In the rows, 128 means zero.
Each row has a class, written after it, and each block has its own classes.
[109 128  79 148 134 140 207 131 134 131 111 163 124 123 152 112  98 118
 122 204  68 169 109 123 135 128 161 150 212 172 153 109]
Revoz
[111 120 137 115 120 140 153 113 111 154 110 171 136 128 162 119 116 142
 129 152 129 140 148 135 149 117 131 140 131 151 147 126]
mok
[123  97  81 106  92 153 108  83  98 127 148 139  94 115 150 150 155 117
 140 133 116 121 138 124 152 146 161  88 115 145 138 125]
batum
[137  91 147 118  92 144  68 109 113 105 137 113 132 112 110 135 161 127
 139 113 117 131 132 132 152 140 144 124 102 106 150 123]
nev
[103 142 129  64 135 101 129  84  77 210 152 182  82 139 180 146 158 151
  95 144 181 113 201 141 118 150 103 111  81 163 129 105]
mok
[ 90 120 109  74 124  65 107 110  78 225 136 170 110 157 160 142 171 127
 102 135 146 107 188 157 153 181 112 102  79 150 151  95]
nev
[138 113 109 126 122 170 140 118 106 135 109 146 119 121 167 125 112 125
 138 169 131 132 130 110 161 125 130 130 146 155 172 134]
batum
[108 113 109 150 120 100 124 151 137 154 100 141 160 156 139 118 127 136
 112 156  77 132 106 145 175 145 138 191 137 111 127 129]
vorod
[129 111 111  96 116 146 142  65 111 135 151 155  76 109 161 145 145 134
 139 122 135 140 164 130 117 123 155  92 101 156 119 120]
muki
[113 141 129  95 132 113 135 105  90 182 158 155 111 126 176 138 139 104
 140 159 172  89 175 156 136 143 122  75  93 158 157 104]
mok
[ 97 173 133 138 134 131 133 124 138 121 148 151 120 142 119 118 125 139
 130 145 137 138 108 132 119 124 136 144 143 143 109 115]
tuza
[119 163 103 125 126 125 137  97 115 138 151 129 120 135 140 126 118  70
 152 156 144 143  92 124 149 142 143 120 160 157 141 125]
muki
[119 134 119 165 143 170 168 185 141 115 114 134 154 135 153 118  99 140
 141 173 107 114 119 137 126 111 141 148 149 122 105 125]
Revoz
[125 142 115 110 136 131 129 129 111 177 156 147  96 128 158 137 133 120
 127 154 164 105 186 148 129 133 124 100  92 138 138 118]
Dosop
[104 128  90 120 136 135 144 139 102 157 118 158 123 139 168 133 118 124
 141 156 113 110 131 134 138 143 144 106 120 160 120 118]
Revoz
[123 137 113 123 134 141 134 114 100 140  97 146 121 144 152 117 115 155
 114 167 124 129 132 110 145 149 129 181 151 118 150 114]
vorod
[ 97 149  95  99 143  91 158 129 112 207 149 159 116 166 163 150 142 142
  92 156 142 106 167 153 103 166 116 133  96 144  96 105]
muki
[114 140 141 137 134 142  95  98 144 135 130 141 119 133 136 121 113 126
 118 111 138 160 128 126 144 109 111 170 135 139 115 136]
batum
[123  87 137 129  88 124 107 112 125 111 136 122 130 123 104 127 179  98
 123 117 102 149 113 131 173 165 163 134 135  90 155 122]
Pivog
[156 128 128 157 143 173  88 170 136 141 110 100 140 127 144 139  89 122
 145 146 157  90 152 122 123 123  96 153 113 104 112 124]
Revoz
[123 136 130 126 119 146 143 136 118 140 119 171 125 126 133 112 121 147
 117 156 122 159 141 124 145 127 135 153 155 139 168 120]
Dosop
[ 77 178 102 120 130 107 134 113 115 159 178 162 118 149 144 137 129 111
 150 141 149 111 127 150 131 130 156  93 106 159  89 123]
Dosop
[120 145 128 101 116 143  72 140  69 161 116 152 133 151 135 124 146 144
 119 129 151 111 146 125 159 174 127 160 105 111 167 115]
Dosop
[146 136 124 121 136 160 123 110 103 143 147 118 112 109 172 130  99 105
 152 177 166 102 157 128 131 131 112  98 122 151 157 114]
mok
[ 99 125  77 117 120 127 169 129  90 157 121 175 123 133 165 130 139 116
 135 183 100 136 124 133 155 147 159 114 159 166 150 107]
Revoz
[101 157 126 104 150 138 168 129 110 152 156 149 106 133 178 126 112 143
 125 179 163  96 162 145  99 146 125  90 123 156 120 101]
nev
[ 98 179 122 100 141 116 105  87  71 161 138 154 115 148 144 136 119 142
 142 143 177 106 139 117 115 143 129 111  92 156 112 112]
Rekaz
[ 96 127 125  95 125 129 187  87 121 125 178 186  63  96 201 141 159 138
 161 136 151 123 159 157 128  98 166   4  86 175  99 129]
vorod
[ 94 102  86  83  88 107 128  70  87 156 171 179  85 129 155 149 192 128
 116 134 112 131 148 141 156 164 171 100 118 154 134 106]
batum
[113 144 123 105 127 154 159 117  88 134 124 162 102 124 163 110 119 135
 146 169 151 128 144 125 142 136 138  84 138 158 173 109]
nev
[ 84 176  74 129 167 130 234 129 122 150 124 196  94 133 192 130 100 164
 118 185 106 128 146 134  80 120 159 125 176 184  88  98]
Revoz
[140 101 157 134 133 135  91 145 133 163 124 122 142 135 143 136 133 114
 120 126 149 104 151 150 158 118  91 147  89 110 148 140]
batum
[ 96 152  73  85 139 100 144 123  84 194 146 149  90 149 185 147 135 131
 121 175 153  75 172 142 120 173 132  75 102 168 117  99]
nev
[139 113  93 172 129 157 130 181 139 132  93 104 164 149 147 130  86 127
 141 166 104  88  99 121 160 122 125 168 142 115 119 147]
batum
[135 105  90 141 113 123 114 139  96 166  71 138 135 129 151 142 118 141
 123 165 103 146 135 111 167 148 128 166 141 129 158 125]
Rekaz
[143 132 116 148 139 143 110 154 134 150 111 109 142 140 153 122  96 128
 120 177 134 102 144 127 143 146 104 174 139 103 132 118]
vorod
[147 118 106 163 132 171 155 126 125 110  80 121 136 109 142 116  84 120
 138 197 105 168 109  99 147 121 128 174 195 135 176 125]
Pivog
[128 112 118 124 126 161 189 152 118 125 127 148 120 116 168 118 126 110
 171 179 132 111 122 134 158 113 151  55 124 166 161 139]
tuza
[ 98 172 170 133 146 138 126 121 145 134 139 167 126 150 119 115 132 160
 117 114 158 139 136 138 109 100 119 160 105 131  88 127]
tuza
[ 93 198 126 138 150 132 124 123 130 134 160 136 145 167 131 123 104 136
 125 143 145 113 102 137  96 126 128 167 129 135  56 117]
muki
[123 143 135 158 128 136  83 133 147 122 138 114 169 148 110 116 102 112
 135 132 125 133  89 127 149 129 115 202 140 116 110 137]
batum
[158  96 109 124  99 137  69 122  94 165  78 145 136 117 123 131 136 140
 121 129 125 157 157 112 182 132 117 185 125 116 199 133]
Dosop
[121 121 113 165 141 132 145 152 156 126  89 129 163 142 146 126  90 155
 117 177  68 147 104 119 136 117 126 212 168 129 105 132]
vorod
[157 145 129 174 170 178 145 154 159 116 113  94 130 115 178 129  46 137
 160 180 160  88 138 122 108  87  95 138 130 120  93 140]
vorod
[151 127 136 106 128 136  71 124  82 176 109 122 113 130 143 140 121 121
 129 142 180  92 177 119 140 150  96 114  85 120 161 118]
Rekaz
[148 117 108 136 111 143 124 139 115 139 126 121 128 120 125 121 136  88
 134 183 126 138 130 123 163 158 123 136 168 126 199 106]
tuza
[118 108 121  88 102  91  83  92  85 196 119 175 111 132 130 131 190 102
  97 134 132 146 184 145 170 172 122 123 108 133 197  96]
Pivog
[ 98 138 125 119 131 160 204 150 110 128 142 179 123 122 172 118 127 114
 153 177 135 120 123 149 135 119 158  63 144 159 142 120]
Revoz
[130 100 150 160 127 118 108 153 137 154  74 138 170 144 115 122 112 169
  96 143  89 154 136 129 149 115 113 229 129 101 127 132]
Rekaz
[147 132 139 114 132 125  66 134  81 179 111 109 122 139 138 141 130 124
 135 123 195  75 173 133 143 152  97 119  56  90 146 125]
Rekaz
[104 141  73  87 126 112 182  93  83 171 155 169  72 119 174 129 155  92
 153 184 151 124 160 142 150 146 153  35 131 192 182 101]
tuza
[118 118 156 107 108 146 119  89 126 121 158 164  88  99 131 145 157 140
 138  99 146 134 167 150 123 104 157  83  87 132 137 129]
Dosop
[182  75 158 180 127 196 103 167 152 111  81  85 163 102 133 127  75 104
 172 153 120 135 124 116 180  78 112 153 121 110 182 168]
Dosop
[136 125 155 138 122 164  73 126 129 125 128 111 150 138 125 118 122 103
 141 117 157 128 116 123 171 116 110 154 110 114 143 148]
batum
[129 106 127 170 111 145 133 114 167  82 133 113 134 104 114 133 132 114
 131 140  80 147 106 135 128 115 168 141 157 111 117 126]
Pivog
[117 161 111 140 134 154 188 124 120 113 113 167 112 123 148 101  87 159
 121 200 110 163 123 105 116 140 139 174 221 153 157  91]
nev
[133  82 121 128 100 159 109 104 133 110 145 133 107 107 149 141 149 127
 134 113 112 113 139 141 150 119 156  97 105 126 127 136]
batum
[100 130  75 132 130  97 157 156 114 164 114 147 142 159 167 131 134 127
 121 182  83 104 106 144 162 158 151 149 133 133 112 128]
vorod
[116 145 125 129 122 133  99  93 116 122 147 117 126 140 127 104 121  92
 142 156 138 153 106 115 173 150 133 150 153 124 149 117]
vorod
[ 98 118 125 123 107 129 131  93 125 122 161 146 107 124 144 144 162 139
 115 125  96 135 146 149 126 136 166 130 123 126 100 108]
mok
[158 137 121 114 141 171 104 129 108 152 132 124 102 113 177 142 104 110
 161 143 202  62 169 127 132 108  98  57  77 151 149 139]
batum
[130 101 113 160 108 150 115 123 152  97 135  98 133 115 123 151 143 125
 134 134  98 117 117 130 128 125 164 118 114 106  96 132]
Pivog
[128 113 151 157 138 152 113 150 149 145  76 155 148 146 137 130 109 201
  83 122 109 142 144 121 128 101  95 238 131 106 108 135]
batum
[141 108 135 138 109 164 122  98 139  92 134 125  96  94 135 131 129 144
 125 135 119 164 135 116 128 124 145 134 152 125 137 119]
nev
[169  81 148 176 101 181  82 123 160  61 110  71 144  90 100 128 126  95
 152 124  98 149 108 112 157 111 149 147 150  87 154 138]
Pivog
[182  92 187 163 131 149  71 166 153 133  82  89 167 115 109 118  99 133
 118 133 138 132 146 124 150 101  87 193 107  86 161 151]
Rekaz
[129 181  92 148 139 163 106 123 125 117 143  95 130 146 139 136  80 112
 148 164 147 107  90 108 110 137 129 153 147 137  81 128]
muki
[137 106 136  92 131 129 118 103  97 200 120 152 102 128 175 152 143 110
 121 133 171 111 181 152 143 137 104  92  68 143 169 127]
muki
[121 141 111 117 139 110 115 126 119 201 109 138 118 164 149 138 133 152
  67 139 145 135 170 132 127 157  97 207 127 114 116 111]
muki

A new block, with new classes.
[187 104  88 141 153 134 121 112 162 154  76 124 169 191  97 126 169 105
  76  27 174  68 216 119 171 170 160 138 130  49 124 100]
kizu
[ 71 120 100 181 125  80 100 122 147  47 133 195 101  67 236 160  86 139
 159 158 138 147  91 135 132 134 144 124 101 130 173 131]
kizu
[141 142  88 150 109 120  70 154 110  81 145 161 183 103 187  88  86 167
 128 225  78 173  84 146 103 170  55 159  55 183 184 200]
zazer
[ 39  69 113  98 148  80 128 116 163 129  88 151 112 102 183 155 128 123
 202 102 127  91 165 120 126 123 199 155 126 134 130 121]
disod
[140 134 154 148 117  99 122 134  99 148 145 175 120 107 161 172 132 117
 119 127 126 136 135 144 126 126 106 110 133 136 134 148]
kizu
[165 171 131 106  96 123 130 142  97 121 204 141 140  96 147 186  95 142
 127 178 129 165  72 158  88 145 100  77  71 156 125 189]
Bugo
[107 103 155 175 133 104 116 132  95 100 115 205  82  75 216 147 139 127
 129 114 112 110 114 154 128  95 113 131 169  98 144 159]
kizu
[ 69 102 136 103 134  51 159 130 155 102 144 135 125  68 139 165  88 129
 171 147 149 130 141 125 100 162 170  89  83 120 149 102]
monit
[ 37  96 113 162 123  94 105 100 164  80 111 165 144  91 170 146 113 125
 160 139 134 116 132 109 147 135 168 139  85 111 173  82]
kizu
[ 55 102 133 125 143 107 148 116 106 172 129 125 105  90 209 177 129 120
 171 118 108 100 148 142 144 114 174 123 143 115 126 158]
disod
[169 150  97 129 139 107 137 133 125  84 161 144 104 118 179 173  96 132
 143 142 163 131  94 149  93 166 131  89  94 132 132 174]
monit
[ 33  60  99 174 124 103 130  81 193  46  91 136 104 116 154 165 142 104
 167 113 159  69 165 113 162 129 229 141 116  50 153  49]
disod
[ 88  65 127 215 140 111 139 121  99 131  87 158 125 113 182 131 160  93
 112  93 121  61 161 157 120 125 134 146 167  85 156 132]
zazer
[129  94  95 148  97 138  84 113 150  93  94 144 117 156 133 150 136 121
 118 100 155 138 145 105 175 132 163 144 142 127 127  85]
Bugo
[ 67 108 162  83 160  57 186 141 139 127 129 152  44  86 194 217  92 109
 231  73 161 109 135 132  92 116 187 106 161 129  80 133]
debo
[139 147 102 182 124 108 126 125  87 138 149 156 147 110 211 139 125 124
  96 165 120 125 112 148 107 144  60 111 130 163 146 171]
Konul
[148 147 116 128 108 138 140 130 124  90 170 155 119 141 128 211 121 124
 118 142 147 140  97 170 119 158 168 105  80 114  99 168]
zazer
[158 120 134 121 101  83 100 150 121  59 148 154 126  84 172 104  79 155
 167 198  83 143  94 163  91 144  80 166  75 146 164 168]
surum
[ 45 129 151  82 126 101 150 122 109 215 158 117 129 109 168 196 113 114
 185 121 126 133 137 133 128 133 179 111 106 166  99 152]
nol
[182 129  47 166 124 152  88 110 136 101 101 163 181 143 150  80 164 151
  43 102 130 145 142  93 180 162  88 132 136 125 176 141]
monit
[180  98 105 138 149 128 150 130 117 120  97 139 141 101 128 106 130 134
  81  58 138  88 153 147 138 137 110 124 146  67 138 139]
Bugo
[ 61 115 171  92 161  67 180 133 113 159 137 135  61  67 204 186  74 112
 222  91 144 103 119 139  94 118 170 104 147 138  87 144]
debo
[164  92 116  96 167  92 163 135 152 129  94 140 161 118 104 112 151 130
 116  75 157  86 205 100  97 164 109 113 114  85 144 116]
monit
[ 76 134 123 138 110 104 107 106 155 105 157 164 150  99 153 171 116 127
 148 170 145 151 113 108 124 145 151 110  61 144 152  98]
kizu
[158 159 111 142 105 140 115 112 140  26 151 192  71 109 171 166  85 154
 124 147 147 168  40 120 136 118 133 123 133 132 100 155]
debo
[136 107  98 140 114 121 124 107 160  60 109 145  99 169 133 170 126 111
 130 102 174  85 135 152 144 149 188 143 106  90  92 111]
Konul
[145  94 125 107 153 105 171 138 126  99 102 180 153  68 126 107 156 156
 106  95 113 112 171 107 108 133  93 140 129 106 172 148]
monit
[145 117 120 104 109 140 121 110 159  72 118 128 115 170  87 163 142 118
 137  95 168  91 138 132 143 148 217 128  96  86 108 123]
monit
[ 28  69 149 112 143  98 152 108 130 196  94 111 117 119 149 153 141  92
 184  57 140  63 179 142 144 122 222 150 139 107 111 105]
nol
[174 146 124 133  91 107 104 143 107  94 164 116 149 130 134 131  88 130
 137 180 102 133 107 189 119 164 115 142  71 125 144 169]
surum
[164 154 116  88  83 152 108 118 148 117 166 102 144 184  66 202 128 113
 135 134 169 146 119 136 139 154 179  94  63 131  97 116]
Bugo
[ 21  95 183  66 143 100 149 123 113 130 123 160  92  52 178 174 103 123
 237 107 119 117 111 110 123  84 170 121 128 169 120 104]
Bugo
[119 106 116 113 122 109 116 124 178  24 116 200  96 118 148 163 109 139
 158 136 146 139  95 112 120 135 165 142 104 137 119 114]
zazer
[ 53 101 145  69 131  66 175 114 194  84 129 130 113 103  99 188 103 116
 196 141 183 116 163 110 104 142 204 102  56 125 103  44]
Konul
[171 113 108 154 113 119 113 118 137  60 118 139  95 154 140 145  97 112
 132 107 149  98 111 171 143 143 171 152 128  84 109 128]
surum
[ 61 109 114 157 133  90 127 118 153  22 128 192  78  41 240 153  65 162
 160 161 146 154  82  92 133 112 143 126 131 137 146 115]
Dus
[178 165 141 118 118  91  87 155 117 102 171 155 121 106 177 138  81 144
 157 198 111 150  71 162  78 154  69 115  73 161 143 188]
kizu
[214 125  89 107 147 108 149 138 141 133 122 145 142 124 145 150 108 145
  81  77 159 124 144 115 114 162 103  96 136  97 114 159]
Bugo
[ 12  97 156  80 121 122 140  99 135 191 118 117 140 125 127 167 145 103
 199  85 135  95 171 109 153 117 218 146  98 148 108  98]
nol
[ 35  74 162  49 145  69 161 120 173 163  97 127  98 125 126 191 121 102
 230  69 162  93 189 111 129 121 243 137 114 131  95  87]
nol
[128 144 122 130 106 153 116 119 119  90 146 137 133 128 118 157 122 134
 129 144 146 140 113 138 139 127 144 130  84 144 121 129]
Dus
[ 88 140 165  71 161  67 188 145 122 143 163 158  57  93 214 210  93 113
 211 108 163 112 119 131  71 113 152  88 144 170  65 159]
Konul
[154 161 111 117  80 138  67 127 128  83 174 126 155 134 133 122 105 153
 133 219  84 157  79 149 145 154 102 136  63 142 147 176]
disod
[ 38 105 115 160 146  79 149 121 156  66 129 172 121  60 208 152  86 129
 165 147 139 117 107 110 104 145 150 111 107 124 150 107]
zazer
[196 112  83 105 139 133 139 118 160 138  91 130 189 165  67 110 166 135
  61  67 157 113 204  87 153 171 140 129 121 100 145 116]
monit
[ 59  80 117 212 102 136  99 100  91 138  92 151 192 109 141  87 182 112
 114 136  75  88 146 136 128 115  83 182 130 124 199 126]
debo
[101 117 130 127 104 138 103 121 127  61 122 136 132 128 133 111 127 137
 155 163 107 107 114 150 145 127 128 171  85 120 134 129]
Konul
[109 128 156 167 116 115 139 143  80 121 162 188 110  71 207 153 136 134
 118 159  89 141  97 135 103 115  71 117 149 149 140 181]
zazer
[ 87 139 124  95 136  98 135 126 131 184 163 117  90 106 206 180 111 118
 185 122 143 137 135 117 125 137 156  94 123 173  95 142]
disod
[202 121 126 127 157  98 180 147 111 164 129 108 129 129 142 172 102 114
  91  59 162  72 167 146  98 167 111  82 163  52  93 165]
Bugo
[ 30 106 138 129 134 115 135 120  96 166 125 143 104  89 207 168 124 119
 177 107 110 119 124 151 156 112 167 140 144 137 122 152]
nol
[155  99  75 170 140 159 100 115 118  99  83 165 178 109 159  76 162 160
  58 108 112 131 153 113 182 133  75 163 136 103 177 127]
Dus
[  4  98 154 131 119 121 135  89 170  83 121 149 119  92 130 175 133 116
 183 122 153 102 143  91 145 111 218 135  79  93 132  52]
kizu
[ 24  76 136 122 157  87 160 120 113 156 102 141 101  87 212 156 127 110
 196  96 134  80 163 144 119 116 178 151 133 142 118 123]
Konul
[138 120 140 150  93 123 116 118 118 110 140 150 119 127 144 136 143 116
 130 135 117 145 140 109 150 115 109 146 142 147 141  99]
surum
[  4 108 189  74 151 111 169 138  79 207 154 131 148  64 163 172 123 115
 219 138  97 123 151 134 108 119 145 116  77 167 121 142]
zazer
[ 58  79 121  97 134 106 137 106 158 156  87 111 108 171 141 175 133  95
 180  61 175  74 195 121 162 139 240 150 120 118  75  86]
Konul
[209 150  62 125 130 137 109 123 173  30 115 203 109 125 162 125 121 167
  74 100 158 172 102 108 175 148 104 127 141 117 125 139]
nol
[142 104 144 113 125  76 128 162 116 112 137 119 135 102 136 133  91 128
 169 145 109  94 117 172  60 149  93 126 100 109 143 170]
Bugo
[163  92  76 142 122 152 114 101 172 124  70 130 170 183  69  95 181 121
  60  47 159  92 197 112 184 149 158 160 132  65 129  92]
nol
[187 145 110 107 134 133 171 125 120 150 143 136 173 126 111 140 153 140
  63 115 144 123 172 129 128 154  97 105  96 107 115 148]
Konul
[138 125 139 152 103 137 140 122  93 110 151 119 137 138 120 162 130 106
 137 134 121  95 135 185 122 131 150 144  96  84 128 153]
surum
[ 19  73 134 104 143 109 135 114 115 134  92 162 126  77 187 146 139 133
 195 100 112 108 157 105 142 112 189 161 120 154 157 132]
monit
[ 70  97 105 105 136 106 127 119 124 160 108 133 113 120 186 172 125 124
 173  92 146 133 161 119 156 141 211 136 119 165 132 139]
monit
[ 10  91 167  92 143  96 164 131 101 199 134 128 135  77 182 180 123 118
 200 119 101 115 161 125 125 127 169 121  96 146 123 140]
zazer
[157 112  98 125 154 135 139 111 142 116  85 154 182 110 104  77 139 147
  80  79 127 105 153 107 146 146  95 141 130  79 139 119]
debo
